Below are the code and all the weights of a small trained network. Each question names an input and a class and asks about switching units off, where a switched-off unit gives its printed mean instead of its output.

import numpy as np


def w(rows, s, z=0):
    codes = np.array(rows[::2]) - 128.0
    scale = np.full(codes.shape[1], s)
    scale[-1] = z or s
    return codes * scale


def norm(h):
    return h / np.sqrt((h * h).mean(-1, keepdims=True) + 1e-5)


def f(y):
    return np.maximum(y, 0)


def log_softmax(a):
    a = a - a.max(-1, keepdims=True)
    return a - np.log(np.exp(a).sum(-1, keepdims=True))


def net(x, mask):
    res = np.array(x, float).reshape(1, 4) / 4 @ E
    u = 0
    for l in range(2):
        y = f(norm(res) @ A[l][:, :-1].T + A[l][:, -1])
        res = res + np.where(mask[u : u + 7], y, B[l][:, -1]) @ B[l][:, :-1]
        u += 7
    return log_softmax(norm(res)[-1] @ U[:, :-1].T + U[:, -1])


A, B = {}, {}
E = w([
[147,115,83,48,152,221,51,154],'x0',
[42,119,161,229,194,133,12,225],'x1',
[67,156,34,95,237,86,182,113],'x2',
[151,227,138,88,2,66,64,143],'x3',
],0.0087)
A[0] = w([
[134,59,116,99,162,207,2,178,53],'0.n1',
[44,173,138,171,139,100,5,252,95],'0.n2',
[80,153,31,76,181,150,147,142,24],'0.n3',
[183,40,207,215,103,160,137,140,54],'0.n4',
[163,154,161,183,194,66,156,80,16],'0.n5',
[59,93,212,198,146,203,95,182,41],'0.n6',
[211,122,137,161,130,215,110,196,1],'0.n7',
],0.0078,0.0053)
B[0] = w([
[80,31,79,82,145,227,146,75,206],'0.n1',
[150,202,126,118,148,109,63,198,255],'0.n2',
[140,54,35,19,162,164,164,180,176],'0.n3',
[92,77,79,8,231,208,122,120,182],'0.n4',
[108,65,99,117,126,187,222,93,149],'0.n5',
[120,163,196,199,89,81,113,225,193],'0.n6',
[163,79,55,49,111,230,167,119,149],'0.n7',
],0.011,0.0075)
A[1] = w([
[117,84,92,148,206,220,118,166,92],'1.n1',
[50,130,179,144,129,71,112,199,225],'1.n2',
[157,140,10,87,219,107,125,73,100],'1.n3',
[128,221,156,111,116,184,60,149,101],'1.n4',
[121,46,176,173,130,149,190,84,3],'1.n5',
[96,159,102,197,184,42,251,125,135],'1.n6',
[173,29,123,152,180,136,97,65,45],'1.n7',
],0.011,0.0059)
B[1] = w([
[124,120,138,108,70,100,188,110,254],'1.n1',
[169,162,128,191,162,134,132,124,224],'1.n2',
[45,31,66,34,250,183,129,202,228],'1.n3',
[104,172,152,118,135,113,117,165,199],'1.n4',
[44,49,67,103,138,203,145,156,157],'1.n5',
[126,92,141,73,88,164,180,73,204],'1.n6',
[33,110,148,47,104,178,133,181,164],'1.n7',
],0.015,0.0097)
U = w([
[168,247,157,215,143,155,5,227,193],'0',
[79,34,17,24,157,209,132,69,9],'1',
[170,223,171,159,3,81,172,28,142],'2',
],0.012,0.0015)

Each question gives the input, the list of numbers given to net, and the class t.
The units are the neurons (one row each of A and B). Each row of codes is followed by its name. A weight is (code - 128) times the scale printed after its matrix; where a second scale follows, it is the last column's (A, B and U).
mask holds one flag per neuron, layer by layer. A switched-off neuron (its flag False) gives its mean, the last column of its row in B, instead of its output. The means were averaged over made-up inputs and are rounded, as every weight is.
A unit's drop is (log p(t) with every unit on - log p(t) with that unit switched off) / (log p(t) with every unit on - log p(t) with every unit switched off).
The circuit of an input: a set's keep is (log p(t) with only the set's units on - log p(t) with every unit switched off) / (log p(t) with every unit on - log p(t) with every unit switched off). Starting from the 12 units with the biggest drops (on a tie, the unit counted first), units are removed one at a time, each time the one whose removal leaves the highest keep (on an exact tie, the one counted first), for as long as the keep stays at least 0.8.
units of the circuit, in order: the units of the circuit, biggest drop first
most important unit: the unit with the biggest drop
k most important neurons: the k neurons with the biggest drops, biggest first
top k neurons in layer l: the k neurons of layer l with the biggest drops, biggest first
drop of u: that unit's drop, to one decimal
input [-7,-6,0,1], class 2: units of the circuit, in order => [1.n3; 0.n4]
input [4,-2,-7,6], class 2: top 2 neurons in layer 1 => [1.n3; 1.n2]
input [3,8,-4,-6], class 0: most important unit => 0.n6
input [-6,-7,-8,2], class 2: 2 most important neurons => [1.n3; 0.n1]
input [-2,2,1,-3], class 2: top 2 neurons in layer 1 => [1.n3; 1.n6]
input [0,-3,-7,8], class 2: 2 most important neurons => [1.n3; 0.n2]
input [-5,-7,-1,2], class 2: top 2 neurons in layer 0 => [0.n1; 0.n4]
input [7,8,-6,2], class 0: 2 most important neurons => [0.n2; 0.n6]
input [-4,-8,-4,5], class 2: drop of 1.n3 => 0.1
input [-7,-1,3,7], class 2: drop of 1.n3 => 0.3
input [8,7,1,7], class 0: drop of 0.n7 => 0.0
